Each row is followed by its class.
[ -9 -57   6  -1  64 -27  33  -8 -49 -36 -39 -12 -15 -56  -7 -11  62 -11
   0 -35  39  11  11   3 -30 -77  -7  -8 -14 -12 -24  -4] -> fut
[ -3  -8 -34   5  62 -84  51 -53 -11 -27 -66   0 -10  -1 -37 -32  -9  -4
  10 -30   6  52  45  42   0  -5  -8  -7  -9  13 -31 -12] -> fut
[-11 -48   4   0  62 -21  30  -1 -49 -41 -58 -25 -14 -50   1  -5  63  -3
 -10 -26  34   7  36 -15 -33 -83   7  -2 -23  -7 -11  -1] -> fuv
[ 44  -7 -19  16  28 -38   5  -3 -39 -67   6 -11 -58 -53 -11  10  22  -2
 -25   0  24  37  23  21  25  -1  -3  -7  30  -6 -31  -8] -> Tumuv
[-20 -29 -27   2  50 -61  47 -32 -20 -24 -71 -35  18  20 -43 -23 -29  21
   4 -27  -7  59  44  28  15 -36 -18   2 -27  27  26  -1] -> Mizo
[ -9 -53   0  -1  47 -27  22  -5 -47 -33 -51 -15 -17 -60  -1  -8  57  -7
 -10 -40  35   9  41  -2 -32 -75  -2 -15 -22  -2 -15   1] -> nunu
[ 41   2 -30  21  36 -13   9  16 -57 -47 -17 -44 -97 -64  -2  26  15 -11
 -29  17  -3  20  36  -3  22 -46   7 -14  23 -13  -1  25] -> nam
[-22  -9 -40   3  31 -69  54 -37  -5 -31 -84 -30 -19  17 -31 -44  -7  22
   2  -9   6  49  36  27   4   5   1 -18 -44  21 -56 -23] -> Tumuv
[ -9 -11 -34   6  49 -96  40 -51  -7 -41 -74  -3  -6  -9 -34 -35 -18  -2
   8 -35   1  53  53  32   4   1  -5  -9 -35  15 -24  -6] -> defol
[-18 -69 -19   9  20 -20  37  -1 -52 -19 -22 -37 -39 -53  19  11  45 -27
 -14 -35   6   0  58  -8  -5 -78  22 -48 -12 -19 -42 -10] -> nunu
[-20 -22 -36  10  29 -70  49 -44   1 -19 -89 -30 -19  23 -26 -41 -11   2
   8  -7   9  22  40  29   4 -13  11  -6 -58  17 -36 -15] -> lomik
[-18 -50   1  -1  54 -22  37   0 -64 -37 -62 -40 -28 -62   2 -13  69   0
 -15 -37  39   3   9   2 -24 -78  -4 -20 -29  -8  -7  -1] -> nam
[ 54  18  -8  30  23 -19  -4   0 -38 -52  -4 -20 -63 -57 -13   7  13  -5
 -36   0  39  18  -3  28  31 -17 -37  30   0  -4   8  11] -> mipu
[-31 -13 -36  -2  24 -62  41 -47  -5 -22 -93 -25 -11  35 -26 -49 -20   6
  -6 -16  19  22  31  33   4   6   5 -19 -67  20 -24 -20] -> Zisor
[ 56   5  -4  21  -2 -20 -14  12 -39 -42  10  -7 -54 -41 -19  15   7  12
 -38   3  35  13  10  23  33   1 -52  18  -6 -19   0  12] -> Voda
[-23 -60 -12  10  30 -18  60   8 -57 -23 -26 -45 -23 -55   1   9  41 -24
  -7 -29   8   0  29   1  13 -70  17 -29 -39 -21 -37 -12] -> Mizo
[ -4  -8 -32   8  63 -82  56 -48 -17 -28 -93 -23   0   2 -52 -32 -19  -9
   8 -28   7  47  41  52  12  -6 -10  -2 -24  18  -3 -15] -> Mizo
[ -25   -9  -30   -2   14  -73   35  -19    0  -13 -108   -2  -15   28
  -32  -27    8   25   14  -23   29   22   68   13   12  -18  -12  -25
  -53   20  -34  -20] -> Voda
[ 32 -16 -20  16  24 -26   0  14 -48 -64  -8 -29 -83 -69  -2  23  -1 -20
 -13  14  -2  30  43  -4  21 -46  17 -18  16 -15 -14  24] -> defol
[-23 -50 -15   4  39 -35  56  -8 -53 -33 -32 -38 -22 -55  19   1  58 -26
  -6 -23  13 -14  26   8  -8 -48  31 -45 -42 -21 -51 -12] -> Zefot
[ -9 -13 -33   8  74 -87  52 -54 -17 -28 -69  -2 -14   3 -43 -30 -12  -4
  13 -28  16  55  31  47  -3 -10 -10  -4 -17  10 -20 -16] -> fut
[  2 -73   1   0   3 -16   8   5 -53 -27 -59 -44 -33 -50  18 -12  32 -20
  -6  -9  11   8  38 -12 -50 -80  27 -45 -25 -13  -3   5] -> nunu
[ 29   3 -22  13  36 -16  -5  24 -47 -55 -27  -9 -81 -70  -6  21   9  -3
 -29   9  -1  11  57   7  23 -44  -4 -18  31  -7 -17  22] -> Voda
[ 50 -12 -20  30  31 -27  -4  -5 -37 -46  22  -7 -65 -61   4   0   6  -6
 -23   3   7  11  29  20  27 -28  -5   7  19   4  -8  14] -> lomik
[-26 -48   5  12  29 -19  37  -7 -65 -21 -47 -37 -16 -51  25 -15  43 -16
 -31 -33  43 -42  -6  -2  -8 -73   6 -37 -25 -32 -26  -5] -> nam
[ 58   7   5  13   6 -24  18   4 -47 -46  10 -36 -23 -43 -24  17  -1  -9
 -28   0  38  18   1  32  47 -14 -41  30  -3 -18   9  15] -> Mizo
[-13 -52   1  -9  63 -39  38 -11 -48 -41 -58 -25  -4 -56  -4  -9  67   1
   2 -32  41  -1  14  12 -34 -65   5 -18 -42  -3 -24  -6] -> Zefot
[-22 -21 -33   3  42 -66  51 -36 -24 -21 -56 -36   9  29 -20 -23 -11  32
  -3 -31  -7  57  74  14  13 -43 -18   2 -34  28   8   0] -> fuv
[-13 -45   5 -10  51 -15  17 -14 -50 -36 -53 -26 -13 -46   5 -25  68 -11
 -13 -39  36  -7  42  -6 -34 -72   1 -17 -34   0 -22   9] -> Zisor
[ 44  18 -21  23  45 -13  -4  10 -37 -60 -25 -21 -84 -70  -3  26  11 -25
 -32  13  10  14  37   8  25 -51  -2   3  33  -7  -7  20] -> mipu
[  0 -51   2   3  15 -26  30   5 -55 -34 -50 -51 -23 -31  25 -13  45 -21
   3  -3  12  10  47 -19 -32 -70  30 -27 -47 -15  -8   6] -> fuv
[ 46  15  -1  21   5 -19   9   6 -45 -52  13 -24 -48 -47  -8  15   7  15
 -46   7  32  24   9  18  37 -18 -30  32  -2  -9  14  12] -> fuv
[-13 -60   3  -5  47 -19  18  -4 -44 -32 -57 -20 -14 -61  -4  -5  58  -7
 -12 -45  36   3  34   0 -32 -84  -2 -12 -11  -1  -9   1] -> nunu
[-14 -48   6   5  71 -20  22 -10 -48 -45 -62 -21 -14 -59  -1 -23  68  -8
  -4 -43  48   6  18   6 -32 -77  -6   1 -32   3 -10   2] -> mipu
[ -3 -63  -3   4  22 -22  12  14 -57 -29 -67 -35 -43 -48   9 -19  49  -8
   7 -10  14   3  46 -13 -42 -68  13 -41 -50 -13 -20  10] -> Voda
[-14 -44   2   0  63 -32  33  -6 -55 -34 -60 -36 -11 -56  -4  -7  61   2
  -1 -21  43  -6   3   0 -38 -77   6 -21 -37  -4  -9   0] -> Zefot
[ -1 -59  -8   0  18 -17  30  12 -65 -30 -58 -61 -31 -44  21 -17  52 -14
   0 -12  11   4  19 -15 -33 -65  22 -41 -49 -13  -4   9] -> nam
[  0 -76   1   5  18 -24  36   3 -71 -22 -43 -61 -20 -42   2 -11  32 -24
  17 -13   8  21  40  -2 -28 -76  30 -36 -43 -18  -5   9] -> Mizo
[ 36  -2 -20  17  25 -30  16   1 -53 -60  -8 -13 -66 -59  -6  10  28   1
 -40  -5  25  27  21  18  26  -3  -7 -14  15 -12 -12   2] -> nam
[ 45   1   0  17  -8 -31  -5   6 -38 -55  18  -9 -49 -70 -16  15   1   0
 -34  -8  26  24  -6  28  38 -10 -32  16  -3 -13   4   9] -> defol
[ 35 -25 -14  18   4 -41   5  -2 -34 -69   6  -5 -53 -48  -6  11  17 -14
 -27  -6  21  32  26  10  33   4  -5 -16  13 -18 -23  -9] -> defol
[ 51 -15 -23  35  19 -26  -1  -9 -50 -37  26 -17 -70 -57   3  13   1  -8
 -39  -8  16  21  46   8  22 -34 -15 -13  38 -10  -8  12] -> nunu
[-26 -64 -17   7  33 -25  42   1 -41 -28 -27 -24 -24 -41  18  -3  50 -26
  -1 -22  11 -14  38  -3   1 -63  30 -27 -47 -14 -54 -12] -> lomik
[ -23    0  -45    5   36  -83   63  -43    0  -23 -108  -30  -14   27
  -27  -40  -14   15    3    0   14   20   31   30    5    3    9  -28
  -65   18  -40  -21] -> Zefot
[-13 -55   4   3  38 -32  20   0 -45 -42 -45 -18 -16 -68   0 -12  55 -13
   0 -36  27   5  21 -14 -24 -71   3 -15 -40 -10 -18   4] -> defol
[-24 -73 -15   5  22 -18  29   2 -44 -28 -26 -14 -25 -51  12  -3  46 -14
 -10 -25   7 -10  30   7  -3 -61  31 -28 -34 -11 -46 -18] -> lomik
[ 64  15  -3  16   4 -37  -8  -4 -43 -50  25 -17 -44 -43 -19  14  10   7
 -33   2  37  30   4  34  37  -1 -43  28   4 -16 -12   8] -> Tumuv
[ 48   3 -19  22  44 -36   4  -9 -35 -67 -25  -7 -56 -39 -11   4  12 -11
 -25   1  41  29  33  18  21 -11 -14   6   9  -6 -19   3] -> mipu
[ 38  -6 -20  14  36 -15  21  19 -57 -53 -11 -36 -56 -61 -17  24  -1 -16
 -17  11   2  26  43  12  36 -47   4  -2  18  -8  -4  22] -> Mizo
[ 42  -6 -24  16  29 -12  -4  14 -44 -52  -7 -29 -72 -54   2  17   5 -22
 -17  24  -6   8  46   7  26 -44  18  -2  25  -4  -8  26] -> lomik
[ -25    6  -30  -11   29  -66   54  -24   -8  -16 -114  -25  -13   33
  -28  -36   23   18   17  -19   37   29   44   16    8  -15   -7  -20
  -47   24  -26  -18] -> nam
[ 43 -14 -21  17  27  -8   0  17 -48 -50   5 -22 -83 -58  -7  24   3 -11
 -24  22  -4  29  28   7  23 -48   5  -8  40 -15  -9  19] -> fut
[-24  -3 -37  -5  29 -55  43 -47  -3 -21 -95 -19 -12  41 -26 -58 -12  10
  -4 -10  22  23  45  27   0  14   1 -23 -54  23 -46 -19] -> Zisor
[-26 -35   9   6  29 -30  39 -13 -55 -26 -50 -32   0 -52  22  -9  49 -14
 -24 -24  44 -48   8   0 -11 -72  17 -42 -23 -24 -37  -4] -> Zefot
[-13 -51  -6   2  57 -28  24  -4 -61 -40 -43 -38 -15 -60   0 -19  63   4
  -1 -39  28  10  29  -1 -21 -79   4 -17 -10   6 -26   3] -> Tumuv
[-26 -12 -40   8  45 -74  48 -45  -9 -27 -84 -31 -20  26 -29 -50 -12  11
  10 -10   6  42  30  34   5   2   2 -15 -41  21 -37 -21] -> Tumuv
[-20 -36 -31   1  42 -49  54 -25 -20 -19 -65 -46  20  33 -42 -26 -21  29
   1 -25  -7  57  47  17  21 -37 -28   1 -33  28  12  -1] -> Mizo
[-33 -48   4   9  31 -21  28   2 -52 -28 -64 -22 -14 -53  19 -26  48 -14
 -18 -36  38 -43  20   0  -9 -69   0 -41 -25 -17 -36  -7] -> Voda
[ 42  -7 -25  13  21  -8  -7  19 -50 -50 -12 -29 -80 -64  -1  34   3 -20
 -32  12  -5  22  65   2  21 -54  10 -20  49 -10  -3  25] -> nunu
[  1 -75  -1   3  20 -19  43   7 -61 -30 -49 -66 -14 -37   2 -14  36 -23
  11 -12  10  14  30  -9 -25 -72  22 -32 -48 -15 -13   5] -> Mizo
[-24 -23 -35  -2  52 -57  33 -25 -19 -14 -71 -19  -2  26 -30 -27 -16  25
   3 -26 -11  43  66  24   3 -30 -34 -18 -24  21  -9  -1] -> Voda
[-26  -5 -42  10  41 -75  47 -44  -3 -25 -90 -19 -17  27 -31 -53  -8  21
   5 -10  10  43  37  25   3   4   0 -20 -37  25 -45 -26] -> Tumuv
[ 63   3   5  14   8 -20 -14   0 -37 -49  11 -19 -43 -42 -15   9   6  -5
 -28  12  36  10  -4  36  27 -15 -33  37   3  -9  14  17] -> lomik
[-29 -56   6   5  41 -20  38 -10 -57 -27 -38 -10  -4 -37  15 -19  46 -24
 -16 -30  45 -30   8   1  -5 -74   5 -36  -1 -30 -47 -14] -> fut
[ 47  -8 -20  16  45 -21   6   7 -48 -50  -1 -19 -86 -59 -12  25  10 -17
 -16  16   7  30  34   9  18 -54  -1  -4  40 -17 -17  18] -> fut
[-16 -42  19   0  28  -1  38 -10 -47  -8 -22 -19 -22 -35  15 -27  43 -15
  -4 -11  50 -24   2   1 -22 -73  -4 -32  13 -27 -70  -6] -> fut
[ 57  -1  -4  21  26 -18   3  -3 -42 -46  19 -19 -60 -45 -25  11   7  -6
 -26   4  38  23 -18  36  33 -17 -43  30  25 -17   4   9] -> fut
[-26  -5 -40   1  32 -61  64 -37  -7 -19 -97 -34 -25  28 -23 -51   1  15
   3 -11  15  36  26  27   4  13  -2 -23 -51  18 -36 -21] -> nam
[ 47  -5 -18  30  13 -41   0  -8 -35 -53  17 -10 -64 -70   4   7   1 -23
 -31  -6  -5  20  33   8  30 -15  -8 -14  25 -14 -14   9] -> defol
[-21 -28  10  16  31 -12  21  -8 -42 -28 -64 -20 -26 -53  20 -17  49 -26
 -27 -22  46 -36  11  -4 -15 -79   9 -30  -7 -19 -34 -10] -> mipu
[ 37  -6 -22  15  39 -11   5  14 -56 -54  -6 -20 -84 -66  -6  18   7 -19
 -23  21  -6  27  36  11  19 -51   9 -11  43 -15 -12  23] -> fut
[-12 -42   9  -8  56 -32  30  -7 -52 -42 -63 -28  -9 -64  -3  -6  71  -2
  -9 -27  34  -1  18   7 -37 -70   8 -21 -25  -5 -12   2] -> Zefot
